Here is a tiny trained network, its code and every weight. The questions are about switching its units off for an input and a class, where a switched-off unit gives its printed mean instead of its output.

import numpy as np


def w(rows, s, z=0):
    codes = np.array(rows[::2]) - 128.0
    scale = np.full(codes.shape[1], s)
    scale[-1] = z or s
    return codes * scale


def norm(h):
    return h / np.sqrt((h * h).mean(-1, keepdims=True) + 1e-5)


def f(y):
    return y / 2 * (1 + np.tanh(0.7978845608 * (y + 0.044715 * y**3)))


def log_softmax(a):
    a = a - a.max(-1, keepdims=True)
    return a - np.log(np.exp(a).sum(-1, keepdims=True))


def net(x, mask):
    res = np.array(x, float).reshape(1, 6) / 4 @ E
    u = 0
    for l in range(4):
        y = f(norm(res) @ A[l][:, :-1].T + A[l][:, -1])
        res = res + np.where(mask[u : u + 3], y, B[l][:, -1]) @ B[l][:, :-1]
        u += 3
    return log_softmax(norm(res)[-1] @ U[:, :-1].T + U[:, -1])


A, B = {}, {}
E = w([
[79,101,161,69,86,53,89,93,195,205],'x0',
[125,123,130,133,132,127,122,131,112,138],'x1',
[128,130,130,137,128,125,121,134,113,143],'x2',
[91,161,146,206,115,140,71,76,154,79],'x3',
[139,125,132,121,130,130,126,119,134,125],'x4',
[124,120,4,188,227,110,106,134,183,124],'x5',
],0.0031)
A[0] = w([
[211,151,35,155,226,197,213,183,87,106,199],'L0N1',
[163,92,85,77,227,97,246,230,154,176,250],'L0N2',
[187,164,246,143,76,253,195,208,23,22,96],'L0N3',
],0.003,0.0019)
B[0] = w([
[179,86,171,113,155,127,79,183,77,87,236],'L0N1',
[153,58,93,11,131,105,80,107,80,131,209],'L0N2',
[80,67,23,111,147,63,109,3,158,210,254],'L0N3',
],0.0047,0.0037)
A[1] = w([
[64,93,80,183,128,96,138,36,144,167,5],'L1N1',
[175,108,204,51,49,91,200,241,99,180,125],'L1N2',
[133,57,131,4,149,65,255,96,97,221,137],'L1N3',
],0.0036,0.0021)
B[1] = w([
[74,195,138,91,155,209,70,108,132,92,174],'L1N1',
[89,252,169,93,206,235,174,233,203,95,177],'L1N2',
[147,217,138,174,82,181,215,233,207,139,253],'L1N3',
],0.0035,0.0044)
A[2] = w([
[192,115,131,207,191,138,103,223,101,57,55],'L2N1',
[171,61,52,62,114,101,177,129,137,220,5],'L2N2',
[109,151,252,128,36,114,79,73,87,119,147],'L2N3',
],0.004,0.0023)
B[2] = w([
[102,122,200,150,88,186,179,149,138,59,237],'L2N1',
[185,139,91,233,111,20,168,149,66,162,193],'L2N2',
[135,2,161,114,227,61,104,171,149,56,254],'L2N3',
],0.005,0.0019)
A[3] = w([
[172,152,37,97,89,8,192,151,126,252,5],'L3N1',
[67,129,78,134,124,92,35,2,158,155,7],'L3N2',
[92,54,105,170,158,190,123,36,84,66,31],'L3N3',
],0.0047,0.0015)
B[3] = w([
[163,128,125,253,50,89,174,48,87,132,231],'L3N1',
[95,165,114,48,185,185,143,88,32,189,252],'L3N2',
[88,224,133,135,93,140,116,132,197,174,223],'L3N3',
],0.0061,0.0039)
U = w([
[224,120,17,245,46,12,222,43,25,229,241],'0',
[8,228,65,23,230,206,41,2,54,225,253],'1',
[238,16,41,22,222,135,75,244,19,29,76],'2',
[78,228,143,245,141,236,20,195,227,7,35],'3',
[134,240,229,31,31,181,235,245,231,220,3],'4',
[28,15,236,45,222,13,38,134,227,42,29],'5',
],0.0081,0.002)

Each question gives the input, the list of numbers given to net, and the class t.
The units are the neurons (one row each of A and B). Each row of codes is followed by its name. A weight is (code - 128) times the scale printed after its matrix; where a second scale follows, it is the last column's (A, B and U).
mask holds one flag per neuron, layer by layer. A switched-off neuron (its flag False) gives its mean, the last column of its row in B, instead of its output. The means were averaged over made-up inputs and are rounded, as every weight is.
A unit's drop is (log p(t) with every unit on - log p(t) with that unit switched off) / (log p(t) with every unit on - log p(t) with every unit switched off).
The circuit of an input: a set's keep is (log p(t) with only the set's units on - log p(t) with every unit switched off) / (log p(t) with every unit on - log p(t) with every unit switched off). Starting from all 12 units, units are removed one at a time, each time the one whose removal leaves the highest keep (on an exact tie, the one counted first), for as long as the keep stays at least 0.8.
units of the circuit, in order: the units of the circuit, biggest drop first
most important unit: the unit with the biggest drop
top k neurons: the k neurons with the biggest drops, biggest first
k most important neurons of layer l: the k neurons of layer l with the biggest drops, biggest first
drop of u: that unit's drop, to one decimal
input [7,8,8,4,1,-1], class 5: most important unit => L2N3
input [0,8,4,2,8,4], class 3: top 3 neurons => L0N3, L2N1, L3N2
input [0,1,4,1,-6,7], class 3: top 2 neurons => L0N3, L2N1
input [-8,0,-6,-8,-5,-1], class 0: top 3 neurons => L0N3, L2N2, L3N1
input [-4,4,6,0,-2,1], class 2: top 3 neurons => L0N1, L3N1, L3N2
input [6,5,-4,-6,-3,1], class 0: top 2 neurons => L0N2, L3N1
input [-2,-8,-7,1,-7,7], class 3: 2 most important neurons of layer 3 => L3N3, L3N2
input [7,1,-8,1,2,0], class 5: top 4 neurons => L0N3, L2N3, L0N2, L3N3
input [0,7,3,3,-2,8], class 3: top 4 neurons => L0N3, L2N1, L3N2, L0N1
input [-3,-7,-1,-1,5,2], class 2: top 2 neurons => L0N1, L0N2
input [-1,-8,1,8,4,0], class 1: top 2 neurons => L0N1, L1N3
input [-3,0,-3,6,4,0], class 1: top 2 neurons => L1N3, L3N2
input [3,-3,-3,7,-8,-1], class 5: top 2 neurons => L2N3, L0N3
input [-4,-4,5,8,-5,-4], class 1: units of the circuit, in order => L0N3
input [-2,2,2,-1,-6,2], class 2: top 2 neurons => L0N1, L0N2
input [-3,2,-6,-1,-3,-4], class 0: top 3 neurons => L0N3, L3N1, L2N2
input [0,-6,-8,-2,4,-8], class 0: 2 most important neurons of layer 3 => L3N1, L3N3
input [-4,1,-7,0,4,1], class 2: 2 most important neurons of layer 3 => L3N1, L3N2
input [-4,3,1,-1,8,5], class 2: 2 most important neurons of layer 0 => L0N2, L0N1
input [-8,0,-3,2,2,-6], class 1: most important unit => L0N3
input [2,4,-1,-8,-8,3], class 0: drop of L2N2 => 0.7
input [-1,1,7,1,-2,-7], class 1: drop of L3N2 => 0.7
input [-3,4,5,8,-3,-1], class 1: drop of L3N2 => 0.1
